Here is a tiny trained network, its code and every weight. The questions are about switching its units off for an input and a target symbol, where a switched-off unit gives its printed mean instead of its output.

import numpy as np


def w(rows, s, z=0):
    codes = np.array(rows[::2]) - 128.0
    scale = np.full(codes.shape[1], s)
    scale[-1] = z or s
    return codes * scale


def norm(h):
    return h / np.sqrt((h * h).mean(-1, keepdims=True) + 1e-5)


def f(y):
    return np.maximum(y, 0)


def softmax(a):
    e = np.exp(a - a.max(-1, keepdims=True))
    return e / e.sum(-1, keepdims=True)


def log_softmax(a):
    a = a - a.max(-1, keepdims=True)
    return a - np.log(np.exp(a).sum(-1, keepdims=True))


def net(x, mask):
    ids = ['ΘΣΦΩαγδεζλμξτψ'.index(c) for c in x.split()]
    T = len(ids)
    res = E[ids] + P[:T]
    r = norm(res)
    for j in range(3):
        rows = slice(2 * j, 2 * j + 2)
        q, k, v = (r @ M[0][rows].T for M in (Q, K, V))
        z = softmax(np.where(np.tri(T) > 0, q @ k.T / 2**0.5, -1e9)) @ v
        o = O[0][rows]
        res = res + np.where(mask[j], z, o[:, -1]) @ o[:, :-1]
    y = f(norm(res) @ A[0][:, :-1].T + A[0][:, -1])
    res = res + np.where(mask[3:7], y, B[0][:, -1]) @ B[0][:, :-1]
    return log_softmax(norm(res)[-1] @ U[:, :-1].T + U[:, -1])


Q, K, V, O, A, B = {}, {}, {}, {}, {}, {}
E = w([
[172,139,143,152,128,194],'Θ',
[164,220,75,99,184,69],'Σ',
[181,172,58,150,153,125],'Φ',
[160,150,153,110,96,210],'Ω',
[163,73,157,86,150,113],'α',
[182,103,78,155,66,149],'γ',
[91,124,110,197,102,150],'δ',
[225,151,131,149,55,165],'ε',
[116,75,74,223,71,160],'ζ',
[108,121,156,163,73,177],'λ',
[100,164,187,196,200,121],'μ',
[148,104,46,190,140,169],'ξ',
[95,177,128,126,86,202],'τ',
[139,133,7,194,173,139],'ψ',
],0.019)
P = w([
[143,222,173,111,182,215],'0',
[193,117,255,161,191,165],'1',
[184,80,171,147,169,154],'2',
[165,85,140,121,164,154],'3',
[102,91,95,141,143,137],'4',
[71,84,93,121,135,149],'5',
[94,74,73,111,79,165],'6',
[36,24,28,125,85,183],'7',
],0.0078)
Q[0] = w([
[169,125,166,204,151,170],'h0',
[38,145,134,55,93,2],'h0',
[125,174,35,232,20,172],'h1',
[65,176,117,50,114,113],'h1',
[113,181,244,166,126,125],'h2',
[249,65,124,175,101,128],'h2',
],0.0074)
K[0] = w([
[128,57,153,152,123,153],'h0',
[35,182,36,144,57,118],'h0',
[108,62,101,149,148,153],'h1',
[175,100,236,4,154,44],'h1',
[2,35,92,197,51,169],'h2',
[149,38,162,71,117,162],'h2',
],0.0082)
V[0] = w([
[73,195,105,123,69,75],'h0',
[151,174,80,233,67,169],'h0',
[173,133,138,61,129,47],'h1',
[98,45,140,2,122,76],'h1',
[108,90,159,65,129,75],'h2',
[82,83,175,142,102,171],'h2',
],0.0085)
O[0] = w([
[254,141,105,229,165,128,74],'h0',
[111,188,209,127,121,140,194],'h0',
[123,99,18,136,85,126,79],'h1',
[176,158,63,179,157,57,2],'h1',
[159,65,103,158,124,94,65],'h2',
[106,165,78,101,207,135,58],'h2',
],0.0095,0.0094)
A[0] = w([
[131,59,201,241,106,95,239],'n0',
[77,2,72,236,112,207,254],'n1',
[165,138,167,71,92,74,183],'n2',
[155,141,194,196,122,169,176],'n3',
],0.0071,0.0019)
B[0] = w([
[166,198,174,73,132,143,188],'n0',
[47,175,137,73,140,116,217],'n1',
[30,33,161,208,126,163,238],'n2',
[2,202,162,90,99,132,254],'n3',
],0.0088,0.004)
U = w([
[142,106,138,161,164,113,2],'Θ',
[167,125,118,168,159,139,62],'Σ',
[154,131,124,149,148,127,17],'Φ',
[137,121,105,154,164,134,32],'Ω',
[172,95,69,54,135,111,213],'α',
[134,94,85,101,119,120,112],'γ',
[131,249,177,88,146,180,211],'δ',
[152,108,87,101,120,155,54],'ε',
[67,89,167,209,81,121,225],'ζ',
[152,146,102,91,140,135,38],'λ',
[128,102,147,172,198,107,72],'μ',
[126,99,86,143,159,166,89],'ξ',
[118,113,61,191,27,160,162],'τ',
[139,114,105,103,147,117,63],'ψ',
],0.012,0.0033)

Each question gives the input, a string of symbols that net reads in full, and the target symbol t.
The units are the heads (2 rows each of Q, K, V and O) and the neurons (one row each of A and B). Each row of codes is followed by its name. A weight is (code - 128) times the scale printed after its matrix; where a second scale follows, it is the last column's (O, A, B and U).
mask holds one flag per unit, heads first, then neurons. A switched-off unit (its flag False) gives its mean, the last column of its rows in O or B, instead of its output. The means were averaged over made-up inputs and are rounded, as every weight is.
A unit's drop is (log p(t) with every unit on - log p(t) with that unit switched off) / (log p(t) with every unit on - log p(t) with every unit switched off).
unit that matters most: the unit with the biggest drop
k most important neurons: the k neurons with the biggest drops, biggest first
heads that matter: for each layer, one digit per head in row order, 1 if its drop is at least 0.15 and else 0, layers parted by /
drop of u: that unit's drop, to one decimal
input Φ Θ Σ Σ τ δ Φ, target ζ: heads that matter : 101
input Σ Φ δ γ Σ ψ, target δ: heads that matter : 000
input Σ ζ Θ Σ, target ζ: heads that matter : 011
input γ Σ Σ δ γ ζ, target δ: heads that matter : 000
input Σ Φ Φ δ Σ Σ γ, target δ: heads that matter : 010
input ζ Σ Σ ζ Σ γ λ, target δ: 2 most important neurons : (n2 n0)
input Φ γ Σ ζ ζ α τ, target τ: heads that matter : 010
input Σ Σ δ Σ λ Σ ψ γ, target δ: unit that matters most : n0
input γ Φ Σ λ γ λ ξ, target δ: 3 most important neurons : (n0 n2 n1)
input ζ τ Σ Σ Σ γ δ, target δ: drop of n0 : 0.3
input ζ ε Σ Φ δ, target δ: drop of n1 : 0.0
input Σ Σ γ α ζ τ, target τ: drop of n0 : 0.1
input Σ ζ ζ Ω ψ, target δ: drop of h0 : -0.1
input γ γ Σ Σ ξ, target δ: most important neuron : (n0)
